Each new row is followed by what is left after taking away its nearest point in the smallest flat space through zero that holds the last named rows:
In the rows, zero is written as 128.
zuro (3 x 28):
[[168  99 159 138  74  51 129  86 149  90 146 149  94 157  54 164 121  99
  120 153 166 113 125 162 126  82 100 173]
 [127 128 126 105 123 100 137 111 137 131 132 153 130 121 116 118 114  97
   83 129 114 140  89 185 130 126 137 155]
 [143 109  96 127 141 103 111 120 152 130 123 142 147 138  98 141 148 112
   96 120 120 123  81 188 147  95  84 135]]
New rows:
[111 146 130  99  99 105 134  95 164 132 155 157  96 123 106 126  95 101
 102 119 123 154  87 180 148 131 143 137] -> [111 145 121 121 113 137 121 116 158 134 148 132 102 129 120 135 115 133
 143 113 131 142 117 130 150 131 127 105]
[135 143 154 159 123 115 148 146 109  85 126 114 100 149 116 141 140 125
 181 136 153 135 153  83 110 134  99 126] -> [124 149 132 139 143 117 149 147 114 102 121 128 119 136 127 124 138 109
 143 125 127 148 113 128 117 141 104 131]
[158 125 166 109  72 121 150  98 122 119  98 126 109 177 141 112 100  73
 117 124 109 133 152 142 112 131 120 124] -> [154 124 142 116  97 144 137 114 124 130  88 115 128 177 153 113 119  88
 124 112 100 129 147 136 121 129 102 102]

sigit (2 x 28):
[[143 131 108 137 121 139 184 163  96 125 131 130 101 151 103 154  88 120
  129 127 117  88 192 181  99  96 156 169]
 [124 130 150  79 120 161 134 155 179  97 171 106 110 132  97  80  93 110
  182  87  55 120  71 168 155  97 134  98]]
New rows:
[175 129 123 130 148 103 148 135 104 125  89 115 161 162 149 151  77  98
  97 168  90 103 145 162  86 142 162 117] -> [168 128 135 120 150 103 125 123 125 122  93 111 170 153 156 133  90  99
 104 163  85 119 110 144 102 152 151  95]
[137 136 125 140 124 118 148 140 166 106 162 103  77 100 102 109 133 129
 158  86  72  93  94 153 136 122  85 122] -> [138 135 115 165 129 100 142 124 141 122 139 114  88  97 119 133 153 139
 130 107 111  99 120 129 123 140  80 136]

rulo (5 x 28):
[[134 119 122 164 144  97 143 134 141 123 113 121  95  65 117 180 129 140
   80 132 169 144 133 164 126 124 115 119]
 [151 161 127 168 150 116 116 167 127 123 115 126 110 112 133 161 131 115
   45 110 135 159 136 132 136 147 141 129]
 [123 136 134 160 154 106 131 138 139 114 119 103 103  93 108 160 137 139
   65 123 148 149 132 149 136 129 116 115]
 [121 135 128 152 153 116 133 142 132 128 115 120 102  90 110 162 146 136
   79 118 136 156 129 150 134 128 113 115]
 [ 84 148 138 145 188 130 134 151 124 139 105 112  83  79  84 169 191 145
   57  94  99 193 122 154 145 124  92  94]]
New rows:
[146 124  96 185 132 119 134 121 149 123 128 114 115  92  84 111 111 160
 105 149 186 127 142 161 160 117 122 135] -> [131 132 109 148 142 140 132 121 129 141 124 129 114 117 119  93 132 144
 135 130 141 134 140 122 151 119 154 140]
[102 108 101  73 147 110 139 142 107 145  88 155 113 139 170 169 155 108
 147  96  99 160 142  94 125 119 129 125] -> [118 109  96 101 128  98 128 138 128 114 106 125 136 157 135 153 123 120
 125 118 132 138 144 112 139 122 105 125]
[168 107 131 195  91 119 158 156 140 127 129 125 165 172 105 106  73 129
 101 168 183 130 134 142 144 136 138 155] -> [119 100 150 156 127 132 174 144 124 150 113 129 136 153 118 113 124 133
 125 144 139 156 127 125 135 123 145 139]

Gomo (5 x 28):
[[180 133  83 132 147 106 143 151 128 147 134  92 148  68 151 171 234 109
  119 118 108 125 128 130 100 149 122 120]
 [137 142 160 145 111 123 139 102  83 121 150 134 130 125 128 136 102 143
  158 118 115 158 121 136 138 126 117 137]
 [141 113 141 121 110  60 172 130  80 130 145 107 145 120 133 140 104 141
  153 111 106 140 152  96 127 126 140 150]
 [101 131  90 142 143  99 193 182 142 115 154 100 166  91 170 124 161 115
  116 128 122 139 132 145  66 137 148 123]
 [165 139 132 109 116 107 166 140  95 117 138 103 132  86 146 160 161 135
  150 119  65 155 103 118 107 143 133 133]]
New rows:
[101 127 154 116  91 118 100 143 105 142 123 102 138 140 119 101 106 136
 146 135 139 131 173  66 108 123 169 129] -> [113 147 147 132 100 150  89 139 111 141 128 105 137 120 127 112 144 129
 143 137 137 141 152  93 100 131 155 117]
[102 139 156 138  78 135 149  90 128 128 178 150 132 131 172 137 122  70
 167 148  85 140 100  91 173 136 154 145] -> [101 129 131 140  93 134 135 100 154 142 168 147 136 133 170 135 146  57
 147 151 109 117 116  90 172 136 154 139]

vibo (3 x 28):
[[116  81 202 134 161 137 133 140  65 148 134 174 156 142 152 121 113 130
  125 147 161 112 128 124 114 112 130  94]
 [144 118 107 114 165 159 108 120 139 135 115 110 127 158 110 137 106 133
  163  83 141  84 159  97 110 153 111 155]
 [131 139 109 115  97 138 145 119  94 135 127 153 114 129 137 134 137 100
  141 127 110 137 151 122 156 129 121 150]]
New rows:
[128 103 111 127 156 167 112 107 136 137 164 134  58 151 135 134  89  84
 154  59 156  99 114 121 102 135 106 169] -> [115 110 129 141 133 140 123 115 138 129 174 140  61 127 146 126 105  86
 124  93 149 132  85 147 110 116 121 144]
[117  93 133 119 192 130 105 111 143 122 113 113 124 130 145 103 115 168
 138 120 167  95 140 121  96 111 129 138] -> [114 116 114 116 146 120 125 106 128 119 117 129 109 113 155 104 135 146
 131 137 141 126 141 133 127 103 132 147]
[166 127 129 120 168 135 112 125 158 111 109  85 104 150 116 137 119 149
 128 101 179 100 124 119  82 128 117 119] -> [159 137 131 118 125 127 137 123 119 115 116 119  96 136 135 136 137 124
 119 127 160 130 126 131 113 114 121 119]

teku (2 x 28):
[[176  97  90 166 149  26 112 171 195 127 106  85 107 123 128 105 125 135
  107 154 112 109 144 102 131 157 113  63]
 [ 91 118 185  97  82 135 126  57  73 121 139 136 135 144 145 188 169 113
  190  98 108 121 118 124 121  99 131 196]]
New rows:
[ 87 155 135 114 118 190 156 121  84 142 137 162 113 142 128 155 136 115
 130 107 128 136 122 141 132 105 120 146] -> [113 136 117 134 127 131 146 141 119 141 125 137 101 140 129 146 137 118
 122 120 117 124 131 125 133 120 111 113]
[129 137 116 122 145 180 163 144 116 138 118 137 137 125  99 121 126 154
  95 141 145 164 145 155 116 146 141 103] -> [131 115 131 123 128 133 154 123 117 133 113 120 131 132 109 145 149 149
 122 136 125 150 147 139 113 143 135 111]
[124 129 124 147 182 128 150 176 129 115 155 112 140 104 113  54 123 149
  86 138 174 132 122 112 110 128 116  70] -> [106 117 158 132 153 115 146 133 102 110 159 110 141 114 125  93 152 140
 126 121 157 124 118 105 106 112 116 107]

nagib (3 x 28):
[[128 126 140 147 112  66 126  78 153 121 145 132 139 179  77 125 141 124
  117 153 139 114 210 148 176 124 144 132]
 [160 103 109 113  99 123 168 120 156 116 139 113 113 122 118 126 141 153
  129 154 134 116 156 130 146 139 113 112]
 [ 98 138 131 151 147  98 149 102 135 150 141 107 134 193  91 123 149  91
  130 123 134 119 148 130 174 146 148 129]]
New rows:
[114 131 137 117 103 137 122 180 125 153 122 107 118  94 156 116 129  80
 141 117 157 109  89 117 107 123 120 107] -> [119 129 144 123  91 108 115 158 137 145 128 114 123 109 135 115 131  85
 134 131 162 103 130 128 124 117 125 110]
[121 127 124 120 122 167 111 160  72 133 121 113 117 120 142 131 146 126
 144 114 134 148  80 137 115 145 150 116] -> [132 121 128 124 105 138 110 136  88 123 129 118 120 134 120 130 150 135
 137 133 140 141 126 148 134 140 153 116]
[166 106 136 128  73 133 168 118 141  87 144 129 120 120  99 124 134 176
 123 150 138 107 154 157 152 143 116 106] -> [127 133 151 144 110 145 139 131 111 107 133 135 133 132 111 125 125 143
 126 118 131 119 112 150 137 140 132 120]

gupig (3 x 28):
[[148 101 109 148 161 139 149 125 145 102 127 186 148 103 145 153 144  90
   96 139 110 161 151 122  44 109 159 173]
 [139 118 155 163 188 124 142 158 169  86 123 201 143 137 169 167 162  81
  114 171 119 139 120 106  46  92 132 161]
 [141  99 117 148 192 139 160 141 142  90 141 189 162 103 149 157 147  76
  128 174 130 151 135  95  37  83 151 169]]
New rows:
[140 107  81  89  96 133 143  97 102 138 159  81 135  80 105 110  96 139
 161  97 151 130 173 108 154 121 143  86] -> [144 121 130 120 116 116 130 126 148 116 137 126 121 118 143 138 126 124
 137 110 133 124 156 112 126 117 127  94]
[141 123 102 109 108 131  89 102 115 132 118 156 118 119 143 149 107 153
  92 100 122 134 169 149 131 140 148 131] -> [131 128 119 109 133 127  94 121 115 123 129 154 126 128 148 152 111 145
 125 132 142 118 148 125 136 119 133 120]
[138 137 107 121 141 130  92 118 109  96 146 111 118 116 107  78 150  90
 138 125 101 163 133 115  93 148 140 137] -> [133 148 125 124 139 123  84 127 116  97 142 107 110 132 113  79 154  95
 142 127 102 152 122 116 108 150 127 127]

zibok (5 x 28):
[[111 162 120 124 149 133 111  89 143 167 111 126  81 141 178 119 123 133
  112 116 130 121 126 134 130 168 123 103]
 [111 138 101 129 132 123 136 114 122 170 123  75  89 133 191 119 154 124
  126 148 131 141 154 136 138 183  97 106]
 [120 142  98 120 109 101 130 117 129 166 129  88 115 126 145 131 126 100
  134 146 150 138 114 124 131 143 102 135]
 [117 160 103 140 132 133  86 156 157 201 129  73 124 118 156 120 159 102
  110 103 129 125 125 114 145 187 105 122]
 [126 129 138 147 144 117 120 161 147 153 121 120  99 104 167 127 144 138
  102 116 124 137 191 111 141 154 117 122]]
New rows:
[157 165 137 106 161 110 115 157 125 127 115 133 105 188 127 120 111 158
 136  80 115 152 103 140 118 121 162 175] -> [157 152 127 107 151 102 131 167 113 127 121 108 106 184 135 121 125 154
 144  99 117 163 119 142 121 127 148 177]
[124 144 129 140 146 110 114 140 145 167 131 129  91 152 168 134 115 151
 104  95 136 115 163 116 119 159 117 102] -> [132 124 124 132 126 115 131 142 122 135 145 125 130 160 127 138 115 143
 129 113 136 116 133 125 112 131 121 115]

tud (3 x 28):
[[105  74 140 135 152 147 121 145 104 105 142 129 116 151 123 156 100 135
  143 118 138 116 130 130 133 148 141 131]
 [163 141  81 109 174 165 208  97 150 140 127 170 162 152 136 120 131  47
  129 108 129  99 175 191 150 123 133 165]
 [132  78 110  81 129 149 123 146 109 156 113 107 141 152 109  78 129 125
   63 140 116 152 120  85  97 111 119  58]]
New rows:
[110 115 169 118 136 117  81 148 135 157 161 131 133 152  99 152 115 156
 146 125 131 147 122 139 112 115 146 122] -> [126 135 154 110 139 120 102 136 148 168 156 140 145 151 102 140 125 134
 140 124 128 145 132 152 115 107 143 128]
[ 98  55 145 139 116 142 107 157 119 106 140  99 120 153 111 129 111 145
 142 112 147 132 126  90 102 133 135 117] -> [125 114 127 139 108 131 134 131 148 122 132 114 135 135 121 115 134 120
 145 112 142 129 138 114 110 119 128 140]
[171 142 101 127 151 133 185 131 158 156 100 146 173 127 125 133 152  76
 128 134 112 124 163 140 137 129 110 157] -> [142 114 132 141 136 120 139 154 137 139 107 124 149 123 119 150 139 123
 135 141 116 134 138 108 128 140 113 140]

Gumo (4 x 28):
[[134 116 151 127 118  78 133  79 132 143 127  89 115 143 121 171 154 108
  141 129 126 138 107 150 162 138  92 138]
 [102 137 126 120 107 124 161 128 133 124 119 127 126 129 112 140 120 102
  149 120 130 102 132  81 121 103  73 144]
 [148 134 130 119 162 163 161 180 167 123  65 179 186 129 126 113 139 134
  143 110 118 119  94  99 118 107 159 103]
 [140 148 131 146  94 101 144 107 139 126 146  89  88 120 106 175 125 127
  150 141 119 151 136 157 142 140  86 130]]
New rows:
[115 153  93 169  96 141 170 175 178 113 134 135 101 101 118 154  99 168
 128 132  97 122 152 137 103 111 158 114] -> [ 98 112 114 147 117 108 145 130 155 134 130 125 119 128 139 147 128 143
 110 122 110 105 129 131 126 112 159 132]
[113 106 133 148 131  99 125  77 111 129 128 130 102 151 147 117 142 124
 127 115 152 133 124  91 158 108 104 131] -> [133 125 123 160 133 123 133 108 127 119 122 144 103 137 141 114 132 145
 132 120 143 148 128 103 147 111 125 113]
